Below are the code and all the weights of a small trained network. Each question names an input and a class and asks about switching units off, where a switched-off unit gives its printed mean instead of its output.

import numpy as np


def w(rows, s, z=0):
    codes = np.array(rows[::2]) - 128.0
    scale = np.full(codes.shape[1], s)
    scale[-1] = z or s
    return codes * scale


def f(y):
    return np.maximum(y, 0)


def log_softmax(a):
    a = a - a.max(-1, keepdims=True)
    return a - np.log(np.exp(a).sum(-1, keepdims=True))


def net(x, mask):
    res = np.array(x, float).reshape(1, 6) / 4 @ E
    y = f(res @ A[0][:, :-1].T + A[0][:, -1])
    res = res + np.where(mask, y, B[0][:, -1]) @ B[0][:, :-1]
    return log_softmax(res[-1] @ U[:, :-1].T + U[:, -1])


A, B = {}, {}
E = w([
[147,88,109,144,103,122,109],'x0',
[210,211,74,128,77,91,124],'x1',
[103,120,71,139,240,55,208],'x2',
[102,146,105,103,123,142,123],'x3',
[105,158,125,101,135,133,129],'x4',
[167,116,175,2,96,100,205],'x5',
],0.0097)
A[0] = w([
[162,78,72,206,193,82,52,158],'N1',
[172,150,161,123,116,186,136,124],'N2',
[90,160,158,159,83,153,95,126],'N3',
[95,164,145,210,82,199,116,142],'N4',
[127,142,113,169,100,184,75,155],'N5',
[92,161,127,183,182,92,97,163],'N6',
[94,162,75,194,165,93,130,142],'N7',
[169,167,127,63,121,86,126,174],'N8',
[131,132,153,80,11,144,105,146],'N9',
[84,89,179,107,87,138,157,198],'N10',
[31,21,161,97,141,109,102,254],'N11',
[228,191,28,112,112,81,126,227],'N12',
[121,182,167,209,114,174,68,139],'N13',
[102,137,129,123,188,128,114,125],'N14',
[101,135,190,175,55,162,76,163],'N15',
],0.011,0.007)
B[0] = w([
[84,149,110,165,122,135,111,210],'N1',
[137,139,189,110,112,157,88,167],'N2',
[113,141,158,100,156,82,127,180],'N3',
[97,135,126,139,184,102,145,197],'N4',
[97,148,151,170,145,90,167,195],'N5',
[33,62,82,149,99,147,126,190],'N6',
[92,115,87,139,106,148,142,194],'N7',
[146,160,152,163,139,128,154,201],'N8',
[178,146,174,138,99,131,106,229],'N9',
[158,38,128,113,164,57,86,198],'N10',
[122,53,125,127,252,112,88,248],'N11',
[101,199,155,182,84,110,179,252],'N12',
[60,160,133,150,144,95,165,202],'N13',
[70,110,130,154,127,135,98,162],'N14',
[117,134,183,99,166,95,112,219],'N15',
],0.012,0.013)
U = w([
[122,93,139,114,188,43,153,224],'0',
[144,180,165,178,143,98,192,253],'1',
[209,80,178,33,149,122,41,48],'2',
[215,140,225,145,42,165,145,60],'3',
[117,78,98,169,182,254,104,44],'4',
[115,139,59,164,18,155,172,68],'5',
],0.0091,0.0023)

Each question gives the input, the list of numbers given to net, and the class t.
The units are the neurons (one row each of A and B). Each row of codes is followed by its name. A weight is (code - 128) times the scale printed after its matrix; where a second scale follows, it is the last column's (A, B and U).
mask holds one flag per neuron, in row order. A switched-off neuron (its flag False) gives its mean, the last column of its row in B, instead of its output. The means were averaged over made-up inputs and are rounded, as every weight is.
A unit's drop is (log p(t) with every unit on - log p(t) with that unit switched off) / (log p(t) with every unit on - log p(t) with every unit switched off).
The circuit of an input: a set's keep is (log p(t) with only the set's units on - log p(t) with every unit switched off) / (log p(t) with every unit on - log p(t) with every unit switched off). Starting from the 12 units with the biggest drops (on a tie, the unit counted first), units are removed one at a time, each time the one whose removal leaves the highest keep (on an exact tie, the one counted first), for as long as the keep stays at least 0.8.
circuit, biggest first: the units of the circuit, biggest drop first
unit that matters most: the unit with the biggest drop
top k neurons: the k neurons with the biggest drops, biggest first
drop when u is switched off: that unit's drop, to one decimal
input [-6,1,-6,3,6,3], class 3: circuit, biggest first => (N11 N9)
input [-6,0,-7,-8,-8,8], class 2: unit that matters most => N10
input [3,2,5,3,-6,7], class 1: circuit, biggest first => (N12 N11)
input [-1,4,5,1,0,1], class 1: top 2 neurons => (N12 N8)
input [8,2,-8,-1,-5,3], class 3: top 2 neurons => (N11 N9)
input [-6,7,-7,-2,-3,1], class 3: top 3 neurons => (N9 N2 N11)
input [-1,1,-6,3,7,2], class 3: top 2 neurons => (N11 N9)
input [-5,1,5,6,7,2], class 1: top 3 neurons => (N11 N10 N8)
input [5,2,2,4,-6,8], class 1: top 3 neurons => (N12 N8 N2)
input [-7,1,5,-8,-7,-6], class 5: drop when N11 is switched off => 0.3
input [-7,-8,3,-4,1,0], class 4: drop when N12 is switched off => 0.2
input [-7,5,3,0,5,-1], class 5: drop when N11 is switched off => 0.2
input [-3,-5,2,7,-3,-2], class 4: drop when N14 is switched off => 0.0
